Below are the code and all the weights of a small trained network. Each question names an input and a target symbol and asks about switching units off, where a switched-off unit gives its printed mean instead of its output.

import numpy as np


def w(rows, s, z=0):
    codes = np.array(rows[::2]) - 128.0
    scale = np.full(codes.shape[1], s)
    scale[-1] = z or s
    return codes * scale


def f(y):
    return np.maximum(y, 0)


def softmax(a):
    e = np.exp(a - a.max(-1, keepdims=True))
    return e / e.sum(-1, keepdims=True)


def log_softmax(a):
    a = a - a.max(-1, keepdims=True)
    return a - np.log(np.exp(a).sum(-1, keepdims=True))


def net(x, mask):
    ids = ['ΘΠδζημξ'.index(c) for c in x.split()]
    T = len(ids)
    res = E[ids] + P[:T]
    u = 0
    for l in range(2):
        q, k, v = (res @ M[l].T for M in (Q, K, V))
        z = softmax(np.where(np.tri(T) > 0, q @ k.T / 3**0.5, -1e9)) @ v
        res = res + np.where(mask[u], z, O[l][:, -1]) @ O[l][:, :-1]
        u += 1
        y = f(res @ A[l][:, :-1].T + A[l][:, -1])
        res = res + np.where(mask[u : u + 4], y, B[l][:, -1]) @ B[l][:, :-1]
        u += 4
    return log_softmax(res[-1] @ U[:, :-1].T + U[:, -1])


Q, K, V, O, A, B = {}, {}, {}, {}, {}, {}
E = w([
[77,67,190,118,100,145,84,138,209],'Θ',
[21,181,213,194,217,78,111,59,69],'Π',
[99,141,185,150,78,36,117,41,57],'δ',
[67,195,204,200,206,93,79,132,214],'ζ',
[58,201,155,69,188,2,91,230,67],'η',
[202,142,40,15,35,64,84,137,55],'μ',
[234,183,64,203,158,206,89,36,126],'ξ',
],0.0066)
P = w([
[191,46,203,220,86,72,214,206,141],'0',
[96,157,211,104,114,129,102,136,97],'1',
[74,48,111,72,179,68,146,69,121],'2',
[133,203,216,116,114,182,37,151,53],'3',
[118,83,59,67,206,40,162,66,141],'4',
[166,225,173,77,146,147,22,113,74],'5',
[167,129,2,81,230,15,176,82,157],'6',
[202,252,146,57,174,127,9,88,103],'7',
[156,82,51,150,185,41,189,45,133],'8',
],0.0057)
Q[0] = w([
[75,231,180,39,157,52,18,130,45],'0.h0',
[88,27,146,79,51,143,235,243,125],'0.h0',
[253,117,74,43,89,186,85,132,25],'0.h0',
],0.0064)
K[0] = w([
[115,236,112,2,154,58,35,183,26],'0.h0',
[84,26,192,113,26,59,234,206,115],'0.h0',
[241,82,9,16,72,199,148,55,58],'0.h0',
],0.0058)
V[0] = w([
[147,216,102,64,161,19,4,76,2],'0.h0',
[217,73,110,129,52,154,177,9,63],'0.h0',
[108,175,181,215,198,74,78,52,126],'0.h0',
],0.0053)
O[0] = w([
[81,248,179,26,116,53,132,117,13,253],'0.h0',
[188,163,83,117,4,197,208,68,84,121],'0.h0',
[118,186,159,179,255,119,200,73,95,166],'0.h0',
],0.0048,0.0067)
A[0] = w([
[23,132,146,150,222,53,98,149,205,215],'0.n0',
[188,254,191,105,84,149,3,186,62,213],'0.n1',
[86,79,104,106,175,25,243,100,164,218],'0.n2',
[198,192,125,140,173,158,109,47,139,253],'0.n3',
],0.0054,0.0046)
B[0] = w([
[177,130,138,146,229,34,137,183,154,219],'0.n0',
[169,218,212,52,119,93,63,139,210,255],'0.n1',
[229,124,34,127,172,12,171,54,50,195],'0.n2',
[170,255,64,188,216,151,118,72,162,212],'0.n3',
],0.0053,0.0098)
Q[1] = w([
[9,219,250,185,134,194,46,146,205],'1.h0',
[221,133,95,155,216,8,196,85,139],'1.h0',
[39,1,5,227,90,204,244,112,4],'1.h0',
],0.0062)
K[1] = w([
[167,231,64,4,177,60,35,43,154],'1.h0',
[254,110,140,173,78,84,161,235,90],'1.h0',
[8,61,196,145,106,130,134,163,107],'1.h0',
],0.0063)
V[1] = w([
[158,185,139,161,25,181,204,14,47],'1.h0',
[136,59,76,42,12,100,70,202,183],'1.h0',
[193,100,73,207,145,238,71,94,255],'1.h0',
],0.0062)
O[1] = w([
[199,105,194,187,155,228,194,197,2,82],'1.h0',
[226,169,216,47,209,120,73,43,179,33],'1.h0',
[62,205,232,245,26,117,90,73,113,3],'1.h0',
],0.0073,0.0043)
A[1] = w([
[2,139,38,201,59,85,159,167,116,123],'1.n0',
[122,140,146,77,54,176,94,172,105,2],'1.n1',
[85,152,105,107,115,82,54,41,220,107],'1.n2',
[144,80,75,149,154,154,191,203,48,235],'1.n3',
],0.0056,0.0036)
B[1] = w([
[102,224,202,25,168,185,255,50,204,254],'1.n0',
[44,227,162,234,38,180,188,204,100,142],'1.n1',
[108,95,101,204,151,75,8,143,80,239],'1.n2',
[210,60,143,130,75,54,140,156,20,173],'1.n3',
],0.0052,0.0094)
U = w([
[137,98,168,188,92,85,26,82,115,124],'Θ',
[109,122,97,84,142,146,253,163,158,10],'Π',
[130,71,95,159,143,137,115,189,42,220],'δ',
[54,182,148,102,128,135,148,84,228,3],'ζ',
[103,97,37,149,140,130,65,190,126,170],'η',
[196,131,220,66,167,142,135,86,187,189],'μ',
[113,199,206,189,110,140,128,155,87,158],'ξ',
],0.005,0.0026)

Each question gives the input, a string of symbols that net reads in full, and the target symbol t.
The units are the heads (3 rows each of Q, K, V and O) and the neurons (one row each of A and B). Each row of codes is followed by its name. A weight is (code - 128) times the scale printed after its matrix; where a second scale follows, it is the last column's (O, A, B and U).
mask holds one flag per unit, layer by layer, with each layer's heads first. A switched-off unit (its flag False) gives its mean, the last column of its rows in O or B, instead of its output. The means were averaged over made-up inputs and are rounded, as every weight is.
A unit's drop is (log p(t) with every unit on - log p(t) with that unit switched off) / (log p(t) with every unit on - log p(t) with every unit switched off).
The circuit of an input: a set's keep is (log p(t) with only the set's units on - log p(t) with every unit switched off) / (log p(t) with every unit on - log p(t) with every unit switched off). Starting from all 10 units, units are removed one at a time, each time the one whose removal leaves the highest keep (on an exact tie, the one counted first), for as long as the keep stays at least 0.8.
units of the circuit, in order: the units of the circuit, biggest drop first
k most important neurons: the k neurons with the biggest drops, biggest first
k most important neurons of layer l: the k neurons of layer l with the biggest drops, biggest first
input Θ δ ζ Θ, target ζ: units of the circuit, in order => (0.n2 1.h0 1.n0 0.h0)
input Π δ ζ ζ ζ ζ ξ η μ, target Π: units of the circuit, in order => (1.h0 1.n0 0.h0 0.n1)
input Θ Θ μ ξ ζ, target Θ: 2 most important neurons => (0.n2 0.n1)
input δ μ Θ Π η Θ Π, target δ: 2 most important neurons of layer 1 => (1.n3 1.n0)
input ζ Π η, target ζ: units of the circuit, in order => (1.h0 0.h0 1.n0)
input ξ ξ μ η, target ξ: most important neuron => (0.n3)
input ξ μ Θ ζ Θ ζ ξ η Θ, target ξ: units of the circuit, in order => (1.h0 0.h0 0.n1)
input μ ζ η, target μ: 3 most important neurons => (0.n3 0.n0 1.n2)
input ζ η Θ Θ μ ξ ξ μ Θ, target ζ: 3 most important neurons => (1.n0 0.n1 0.n0)
input ξ ζ ξ ξ η, target ξ: units of the circuit, in order => (1.h0 0.h0)
input Π ζ η, target Π: units of the circuit, in order => (1.h0 1.n0 1.n2 0.n1)
input ξ ζ η δ μ Θ Θ ζ ζ, target ξ: units of the circuit, in order => (1.h0 0.h0 0.n0)
input ξ η Π, target ξ: units of the circuit, in order => (1.h0 0.h0)
input μ μ ξ μ δ Π ξ Π, target ξ: units of the circuit, in order => (1.h0 0.n3 0.h0)
input Θ ξ Π μ μ ζ μ, target Θ: 2 most important neurons of layer 1 => (1.n2 1.n0)
input Θ Π ζ ζ η, target Θ: units of the circuit, in order => (0.h0 1.h0 1.n2)
input μ μ μ ξ Π ζ, target ξ: 2 most important neurons of layer 0 => (0.n3 0.n1)
input Π μ ζ, target Π: 3 most important neurons => (0.n2 1.n0 0.n1)
input η Π Π ζ μ ζ μ, target η: most important neuron of layer 1 => (1.n2)
input ζ η ζ ζ, target η: units of the circuit, in order => (1.h0 0.h0 1.n2)
input η ζ μ Π Θ ξ ξ Θ Θ, target η: 2 most important neurons of layer 0 => (0.n1 0.n3)
input ξ μ μ δ, target μ: 2 most important neurons of layer 0 => (0.n1 0.n2)
input η μ δ, target η: 3 most important neurons => (1.n2 0.n3 1.n0)
input ζ μ ζ, target ζ: 3 most important neurons => (0.n2 1.n0 0.n0)
input μ Π δ Π μ ζ ξ μ Π, target μ: 2 most important neurons of layer 0 => (0.n3 0.n0)
